Below is a small trained network, with its code and all its weights. Each question gives an input and a class and asks what happens when units are switched off, that is, made to give their printed mean instead of their output.

import numpy as np


def w(rows, s, z=0):
    codes = np.array(rows[::2]) - 128.0
    scale = np.full(codes.shape[1], s)
    scale[-1] = z or s
    return codes * scale


def norm(h):
    return h / np.sqrt((h * h).mean(-1, keepdims=True) + 1e-5)


def f(y):
    return np.maximum(y, 0)


def log_softmax(a):
    a = a - a.max(-1, keepdims=True)
    return a - np.log(np.exp(a).sum(-1, keepdims=True))


def net(x, mask):
    res = np.array(x, float).reshape(1, 6) / 4 @ E
    u = 0
    for l in range(4):
        y = f(norm(res) @ A[l][:, :-1].T + A[l][:, -1])
        res = res + np.where(mask[u : u + 5], y, B[l][:, -1]) @ B[l][:, :-1]
        u += 5
    return log_softmax(norm(res)[-1] @ U[:, :-1].T + U[:, -1])


A, B = {}, {}
E = w([
[128,131,127],'x0',
[127,128,128],'x1',
[1,85,218],'x2',
[127,2,73],'x3',
[128,134,123],'x4',
[125,137,114],'x5',
],0.008)
A[0] = w([
[218,254,91,166],'0.n1',
[25,207,120,73],'0.n2',
[230,95,36,104],'0.n3',
[57,237,113,254],'0.n4',
[102,116,149,173],'0.n5',
],0.0082,0.0019)
B[0] = w([
[130,89,225,254],'0.n1',
[177,133,70,179],'0.n2',
[93,12,168,241],'0.n3',
[101,14,61,210],'0.n4',
[254,86,143,162],'0.n5',
],0.0066,0.006)
A[1] = w([
[30,139,107,105],'1.n1',
[207,176,32,2],'1.n2',
[254,134,63,236],'1.n3',
[113,87,166,77],'1.n4',
[57,138,191,96],'1.n5',
],0.0094,0.0025)
B[1] = w([
[108,109,193,175],'1.n1',
[190,171,144,134],'1.n2',
[112,118,244,253],'1.n3',
[103,68,101,241],'1.n4',
[98,187,161,207],'1.n5',
],0.011,0.0038)
A[2] = w([
[133,216,195,169],'2.n1',
[132,184,223,167],'2.n2',
[2,153,110,93],'2.n3',
[131,5,129,251],'2.n4',
[144,212,147,154],'2.n5',
],0.0099,0.0023)
B[2] = w([
[43,28,63,153],'2.n1',
[129,164,46,169],'2.n2',
[178,157,196,150],'2.n3',
[81,254,119,247],'2.n4',
[63,26,57,136],'2.n5',
],0.0083,0.013)
A[3] = w([
[20,190,196,254],'3.n1',
[181,133,24,109],'3.n2',
[108,127,165,99],'3.n3',
[91,64,2,202],'3.n4',
[109,212,147,120],'3.n5',
],0.0083,0.0041)
B[3] = w([
[255,132,107,252],'3.n1',
[131,75,129,129],'3.n2',
[126,73,72,143],'3.n3',
[61,96,13,159],'3.n4',
[208,81,43,157],'3.n5',
],0.0079,0.014)
U = w([
[142,132,253,253],'0',
[175,115,88,71],'1',
[82,110,68,97],'2',
[164,139,104,68],'3',
],0.015,0.0034)

Each question gives the input, the list of numbers given to net, and the class t.
The units are the neurons (one row each of A and B). Each row of codes is followed by its name. A weight is (code - 128) times the scale printed after its matrix; where a second scale follows, it is the last column's (A, B and U).
mask holds one flag per neuron, layer by layer. A switched-off neuron (its flag False) gives its mean, the last column of its row in B, instead of its output. The means were averaged over made-up inputs and are rounded, as every weight is.
A unit's drop is (log p(t) with every unit on - log p(t) with that unit switched off) / (log p(t) with every unit on - log p(t) with every unit switched off).
The circuit of an input: a set's keep is (log p(t) with only the set's units on - log p(t) with every unit switched off) / (log p(t) with every unit on - log p(t) with every unit switched off). Starting from the 12 units with the biggest drops (on a tie, the unit counted first), units are removed one at a time, each time the one whose removal leaves the highest keep (on an exact tie, the one counted first), for as long as the keep stays at least 0.8.
circuit, biggest first: the units of the circuit, biggest drop first
k most important neurons: the k neurons with the biggest drops, biggest first
top k neurons in layer l: the k neurons of layer l with the biggest drops, biggest first
input [7,-8,3,-6,8,3], class 1: circuit, biggest first -> (0.n4, 3.n1)
input [3,8,3,-4,-7,8], class 1: top neuron in layer 0 -> (0.n4)
input [0,3,-4,8,-6,2], class 2: circuit, biggest first -> (3.n1, 3.n4)
input [6,6,6,-8,8,6], class 2: 2 most important neurons -> (0.n3, 2.n1)
input [8,4,-7,-3,7,0], class 0: 2 most important neurons -> (2.n4, 1.n3)
input [7,-7,6,-5,-7,-8], class 3: circuit, biggest first -> (1.n3, 0.n1)
input [0,0,-5,-7,-7,0], class 2: top 4 neurons in layer 2 -> (2.n1, 2.n5, 2.n2, 2.n4)
input [6,-2,-6,-1,8,1], class 0: 2 most important neurons -> (1.n3, 3.n4)
input [7,-5,-8,7,-3,5], class 0: 3 most important neurons -> (1.n3, 0.n4, 3.n1)
input [3,4,-4,4,-2,3], class 0: 3 most important neurons -> (0.n4, 1.n3, 2.n1)
input [5,5,5,-7,2,0], class 2: circuit, biggest first -> (2.n1, 1.n3)
input [3,2,-6,8,-2,-4], class 2: circuit, biggest first -> (3.n1, 3.n4)
input [-5,6,-6,-6,6,3], class 0: 4 most important neurons -> (1.n3, 0.n4, 2.n4, 1.n5)
input [5,7,5,-1,6,8], class 3: most important neuron -> (0.n2)
input [4,0,-3,8,-8,1], class 2: 2 most important neurons -> (0.n3, 3.n1)
input [-4,2,-8,-7,1,4], class 0: 2 most important neurons -> (1.n3, 2.n4)
input [-5,3,7,-2,5,8], class 3: top 3 neurons in layer 3 -> (3.n1, 3.n5, 3.n3)
input [1,5,6,1,7,7], class 3: 3 most important neurons -> (3.n1, 1.n3, 0.n3)
input [-7,-8,-8,-3,-6,6], class 0: 3 most important neurons -> (1.n3, 2.n4, 3.n1)
input [-2,-4,3,-8,-8,4], class 2: 3 most important neurons -> (2.n1, 0.n3, 2.n5)
input [0,6,4,3,-1,7], class 3: top neuron in layer 0 -> (0.n5)
input [7,8,6,-6,4,-4], class 1: top 2 neurons in layer 0 -> (0.n2, 0.n5)
input [8,-2,7,6,-6,2], class 0: top 3 neurons in layer 2 -> (2.n3, 2.n2, 2.n1)
input [-5,4,4,3,-3,8], class 3: top 3 neurons in layer 0 -> (0.n5, 0.n1, 0.n3)
